Here is a tiny trained network, its code and every weight. The questions are about switching its units off for an input and a class, where a switched-off unit gives its printed mean instead of its output.

import numpy as np


def w(rows, s, z=0):
    codes = np.array(rows[::2]) - 128.0
    scale = np.full(codes.shape[1], s)
    scale[-1] = z or s
    return codes * scale


def norm(h):
    return h / np.sqrt((h * h).mean(-1, keepdims=True) + 1e-5)


def f(y):
    return y / 2 * (1 + np.tanh(0.7978845608 * (y + 0.044715 * y**3)))


def log_softmax(a):
    a = a - a.max(-1, keepdims=True)
    return a - np.log(np.exp(a).sum(-1, keepdims=True))


def net(x, mask):
    res = np.array(x, float).reshape(1, 5) / 4 @ E
    u = 0
    for l in range(2):
        y = f(norm(res) @ A[l][:, :-1].T + A[l][:, -1])
        res = res + np.where(mask[u : u + 9], y, B[l][:, -1]) @ B[l][:, :-1]
        u += 9
    return log_softmax(norm(res)[-1] @ U[:, :-1].T + U[:, -1])


A, B = {}, {}
E = w([
[192,209,237,166],'x0',
[124,129,127,126],'x1',
[13,55,211,185],'x2',
[211,25,154,111],'x3',
[103,126,178,9],'x4',
],0.0016)
A[0] = w([
[180,191,235,178,24],'0.n1',
[203,127,106,218,121],'0.n2',
[41,172,164,18,252],'0.n3',
[232,16,160,139,158],'0.n4',
[61,47,14,116,51],'0.n5',
[121,124,55,255,62],'0.n6',
[205,153,72,78,122],'0.n7',
[76,196,103,164,70],'0.n8',
[43,204,162,150,73],'0.n9',
],0.0055,0.0011)
B[0] = w([
[37,132,191,109,210],'0.n1',
[155,160,196,25,185],'0.n2',
[193,52,108,142,252],'0.n3',
[118,167,50,244,225],'0.n4',
[31,219,189,86,207],'0.n5',
[176,3,138,47,183],'0.n6',
[116,161,130,91,185],'0.n7',
[176,110,40,243,155],'0.n8',
[156,156,143,146,186],'0.n9',
],0.0053,0.0024)
A[1] = w([
[92,93,55,135,142],'1.n1',
[104,25,63,32,251],'1.n2',
[204,171,117,151,224],'1.n3',
[12,25,190,246,36],'1.n4',
[112,139,73,241,112],'1.n5',
[161,1,171,93,161],'1.n6',
[147,193,225,150,60],'1.n7',
[229,75,155,110,49],'1.n8',
[85,60,209,182,121],'1.n9',
],0.005,0.0018)
B[1] = w([
[104,215,148,220,146],'1.n1',
[160,109,217,184,211],'1.n2',
[79,68,3,154,173],'1.n3',
[165,141,76,68,255],'1.n4',
[196,110,85,170,158],'1.n5',
[216,103,101,132,178],'1.n6',
[81,121,168,180,156],'1.n7',
[149,96,205,107,136],'1.n8',
[88,178,76,69,203],'1.n9',
],0.0047,0.0034)
U = w([
[43,199,213,111,253],'0',
[168,139,47,254,51],'1',
[233,55,209,86,21],'2',
[152,159,97,56,155],'3',
],0.009,0.0016)

Each question gives the input, the list of numbers given to net, and the class t.
The units are the neurons (one row each of A and B). Each row of codes is followed by its name. A weight is (code - 128) times the scale printed after its matrix; where a second scale follows, it is the last column's (A, B and U).
mask holds one flag per neuron, layer by layer. A switched-off neuron (its flag False) gives its mean, the last column of its row in B, instead of its output. The means were averaged over made-up inputs and are rounded, as every weight is.
A unit's drop is (log p(t) with every unit on - log p(t) with that unit switched off) / (log p(t) with every unit on - log p(t) with every unit switched off).
The circuit of an input: a set's keep is (log p(t) with only the set's units on - log p(t) with every unit switched off) / (log p(t) with every unit on - log p(t) with every unit switched off). Starting from the 12 units with the biggest drops (on a tie, the unit counted first), units are removed one at a time, each time the one whose removal leaves the highest keep (on an exact tie, the one counted first), for as long as the keep stays at least 0.8.
circuit, biggest first: the units of the circuit, biggest drop first
most important unit: the unit with the biggest drop
k most important neurons: the k neurons with the biggest drops, biggest first
k most important neurons of layer l: the k neurons of layer l with the biggest drops, biggest first
input [-2,3,8,8,-1], class 1: circuit, biggest first => 0.n4
input [-6,-7,-5,2,-7], class 2: circuit, biggest first => 0.n6, 1.n2
input [1,0,1,-7,6], class 1: circuit, biggest first => 0.n8, 0.n2
input [0,-3,6,1,-5], class 3: 4 most important neurons => 1.n4, 0.n3, 1.n9, 1.n7
input [-8,6,1,-6,-7], class 0: 4 most important neurons => 0.n5, 0.n4, 0.n3, 0.n6
input [3,2,7,3,-1], class 3: 3 most important neurons => 1.n4, 0.n5, 1.n9
input [2,1,6,3,1], class 3: circuit, biggest first => 1.n4, 1.n9
input [7,-5,-2,-2,-8], class 2: 3 most important neurons => 0.n6, 0.n5, 0.n2
input [6,4,-3,-8,1], class 1: 2 most important neurons => 0.n8, 0.n5
input [1,2,8,-6,2], class 3: 2 most important neurons => 1.n4, 0.n4
input [6,-1,-6,4,0], class 0: circuit, biggest first => 0.n1, 1.n7, 0.n3
input [-1,7,6,4,4], class 3: 3 most important neurons => 1.n4, 0.n6, 0.n8
input [7,4,0,2,5], class 0: 3 most important neurons => 0.n6, 0.n1, 1.n7
input [2,-8,4,-1,1], class 3: most important unit => 0.n4
input [2,3,1,-5,8], class 2: 3 most important neurons => 0.n3, 0.n4, 1.n8
input [-4,-4,-2,-2,3], class 0: 2 most important neurons => 0.n5, 0.n6
input [8,0,3,6,7], class 0: 2 most important neurons => 0.n1, 0.n6
input [4,7,3,1,-1], class 0: 2 most important neurons of layer 0 => 0.n1, 0.n3
input [0,-6,-6,6,6], class 1: 3 most important neurons of layer 0 => 0.n4, 0.n6, 0.n2
input [-3,6,-5,2,8], class 2: circuit, biggest first => 1.n2
input [2,4,-4,-6,7], class 2: 2 most important neurons => 0.n3, 0.n4
input [-1,-8,5,-3,3], class 3: 4 most important neurons => 0.n4, 0.n6, 1.n4, 1.n9
input [2,0,8,0,2], class 3: 2 most important neurons of layer 1 => 1.n9, 1.n4
input [-3,-8,4,-8,8], class 1: 4 most important neurons of layer 0 => 0.n3, 0.n2, 0.n6, 0.n8
input [3,-7,6,2,-5], class 3: circuit, biggest first => 1.n9, 1.n4
input [-1,1,4,0,5], class 2: 3 most important neurons of layer 0 => 0.n3, 0.n4, 0.n8
